Below are the code and all the weights of a small trained network. Each question names an input and a target symbol and asks about switching units off, where a switched-off unit gives its printed mean instead of its output.

import numpy as np


def w(rows, s, z=0):
    codes = np.array(rows[::2]) - 128.0
    scale = np.full(codes.shape[1], s)
    scale[-1] = z or s
    return codes * scale


def norm(h):
    return h / np.sqrt((h * h).mean(-1, keepdims=True) + 1e-5)


def f(y):
    return y / 2 * (1 + np.tanh(0.7978845608 * (y + 0.044715 * y**3)))


def softmax(a):
    e = np.exp(a - a.max(-1, keepdims=True))
    return e / e.sum(-1, keepdims=True)


def log_softmax(a):
    a = a - a.max(-1, keepdims=True)
    return a - np.log(np.exp(a).sum(-1, keepdims=True))


def net(x, mask):
    ids = ['αβδεζλμξπσφψω'.index(c) for c in x.split()]
    T = len(ids)
    res = E[ids] + P[:T]
    q, k, v = (norm(res) @ M[0].T for M in (Q, K, V))
    z = softmax(np.where(np.tri(T) > 0, q @ k.T / 2**0.5, -1e9)) @ v
    res = res + np.where(mask[0], z, O[0][:, -1]) @ O[0][:, :-1]
    y = f(norm(res) @ A[0][:, :-1].T + A[0][:, -1])
    res = res + np.where(mask[1:13], y, B[0][:, -1]) @ B[0][:, :-1]
    return log_softmax(norm(res)[-1] @ U[:, :-1].T + U[:, -1])


Q, K, V, O, A, B = {}, {}, {}, {}, {}, {}
E = w([
[104,134,251,140,69],'α',
[114,70,245,166,138],'β',
[238,179,195,109,140],'δ',
[107,69,254,166,122],'ε',
[116,222,56,197,114],'ζ',
[82,223,60,195,96],'λ',
[71,198,57,136,95],'μ',
[116,73,187,164,163],'ξ',
[44,203,60,152,87],'π',
[17,82,174,230,119],'σ',
[137,91,170,187,166],'φ',
[86,214,54,161,97],'ψ',
[119,113,168,167,131],'ω',
],0.016)
P = w([
[188,101,169,2,224],'0',
[134,135,225,200,90],'1',
[136,115,205,153,82],'2',
[146,114,175,131,81],'3',
[154,112,149,123,83],'4',
[154,113,135,108,85],'5',
[155,111,117,116,86],'6',
[163,110,110,104,84],'7',
[152,107,101,95,83],'8',
[156,103,92,89,85],'9',
],0.0066)
Q[0] = w([
[112,6,187,111,187],'H0',
[91,204,122,190,89],'H0',
],0.014)
K[0] = w([
[171,42,65,201,4],'H0',
[45,93,88,60,201],'H0',
],0.011)
V[0] = w([
[56,148,138,229,129],'H0',
[11,94,102,76,198],'H0',
],0.011)
O[0] = w([
[219,231,254,65,11,132],'H0',
[78,208,206,77,244,2],'H0',
],0.0094,0.0053)
A[0] = w([
[112,147,151,141,92,126],'N0',
[161,140,161,100,90,182],'N1',
[87,108,70,170,139,2],'N2',
[115,128,88,127,110,91],'N3',
[119,101,106,160,130,91],'N4',
[143,71,115,113,116,122],'N5',
[164,122,122,82,167,157],'N6',
[162,141,142,145,155,164],'N7',
[84,123,104,131,183,25],'N8',
[156,87,178,138,144,201],'N9',
[176,89,252,132,164,118],'N10',
[137,93,204,128,133,165],'N11',
],0.025,0.01)
B[0] = w([
[179,113,107,117,118,181],'N0',
[110,101,173,172,176,246],'N1',
[73,80,198,66,133,168],'N2',
[169,135,129,156,73,150],'N3',
[184,104,161,111,125,153],'N4',
[93,183,116,185,138,171],'N5',
[165,79,111,83,53,133],'N6',
[96,89,109,78,81,158],'N7',
[175,138,106,222,187,141],'N8',
[85,174,190,3,169,210],'N9',
[160,26,65,46,90,224],'N10',
[135,43,165,38,182,199],'N11',
],0.015,0.014)
U = w([
[165,78,115,56,71,177],'α',
[70,144,142,134,112,103],'β',
[105,35,75,194,126,63],'δ',
[90,157,123,111,61,78],'ε',
[226,110,70,166,87,171],'ζ',
[192,155,202,182,157,142],'λ',
[141,152,68,146,215,200],'μ',
[122,132,104,164,204,152],'ξ',
[97,216,150,89,155,118],'π',
[142,141,255,95,146,3],'σ',
[67,126,161,159,136,65],'φ',
[122,189,46,97,127,237],'ψ',
[96,108,142,176,214,85],'ω',
],0.015,0.0056)

Each question gives the input, a string of symbols that net reads in full, and the target symbol t.
The units are the heads (2 rows each of Q, K, V and O) and the neurons (one row each of A and B). Each row of codes is followed by its name. A weight is (code - 128) times the scale printed after its matrix; where a second scale follows, it is the last column's (O, A, B and U).
mask holds one flag per unit, heads first, then neurons. A switched-off unit (its flag False) gives its mean, the last column of its rows in O or B, instead of its output. The means were averaged over made-up inputs and are rounded, as every weight is.
A unit's drop is (log p(t) with every unit on - log p(t) with that unit switched off) / (log p(t) with every unit on - log p(t) with every unit switched off).
The circuit of an input: a set's keep is (log p(t) with only the set's units on - log p(t) with every unit switched off) / (log p(t) with every unit on - log p(t) with every unit switched off). Starting from the 12 units with the biggest drops (on a tie, the unit counted first), units are removed one at a time, each time the one whose removal leaves the highest keep (on an exact tie, the one counted first), for as long as the keep stays at least 0.8.
circuit, biggest first: the units of the circuit, biggest drop first
most important unit: the unit with the biggest drop
k most important neurons: the k neurons with the biggest drops, biggest first
drop when u is switched off: that unit's drop, to one decimal
input λ δ π, target λ: most important neuron	N10
input π λ ψ, target π: circuit, biggest first	H0; N11
input δ ψ δ ε λ, target δ: 2 most important neurons	N9; N2
input ω λ π, target ω: 2 most important neurons	N8; N10
input ε ψ ψ π, target ε: 3 most important neurons	N1; N10; N11
input λ δ ζ, target λ: circuit, biggest first	H0; N10; N9
input φ ε λ α ω μ, target φ: 2 most important neurons	N10; N2
input δ λ λ ζ δ σ δ, target λ: 2 most important neurons	N10; N5
input ζ ε λ, target ζ: 2 most important neurons	N9; N0
input ω ζ β ω ζ, target ω: circuit, biggest first	H0; N10
input φ ε ζ ζ φ ψ, target φ: 4 most important neurons	N10; N2; N9; N11
input λ ζ δ ψ λ δ δ λ, target λ: 3 most important neurons	N10; N9; N1
input ω ζ ζ δ δ μ, target ω: 4 most important neurons	N8; N10; N2; N9
input ε δ λ φ ζ δ ζ ξ ψ, target ε: 2 most important neurons	N1; N10
input ζ α ψ δ ζ ω ψ, target ζ: most important unit	N9
input ω μ λ ζ ω ψ, target ω: drop when N8 is switched off	0.5
input σ δ σ ε λ ψ μ φ ζ, target σ: drop when H0 is switched off	1.8
input μ λ π φ ζ, target μ: drop when N8 is switched off	0.2
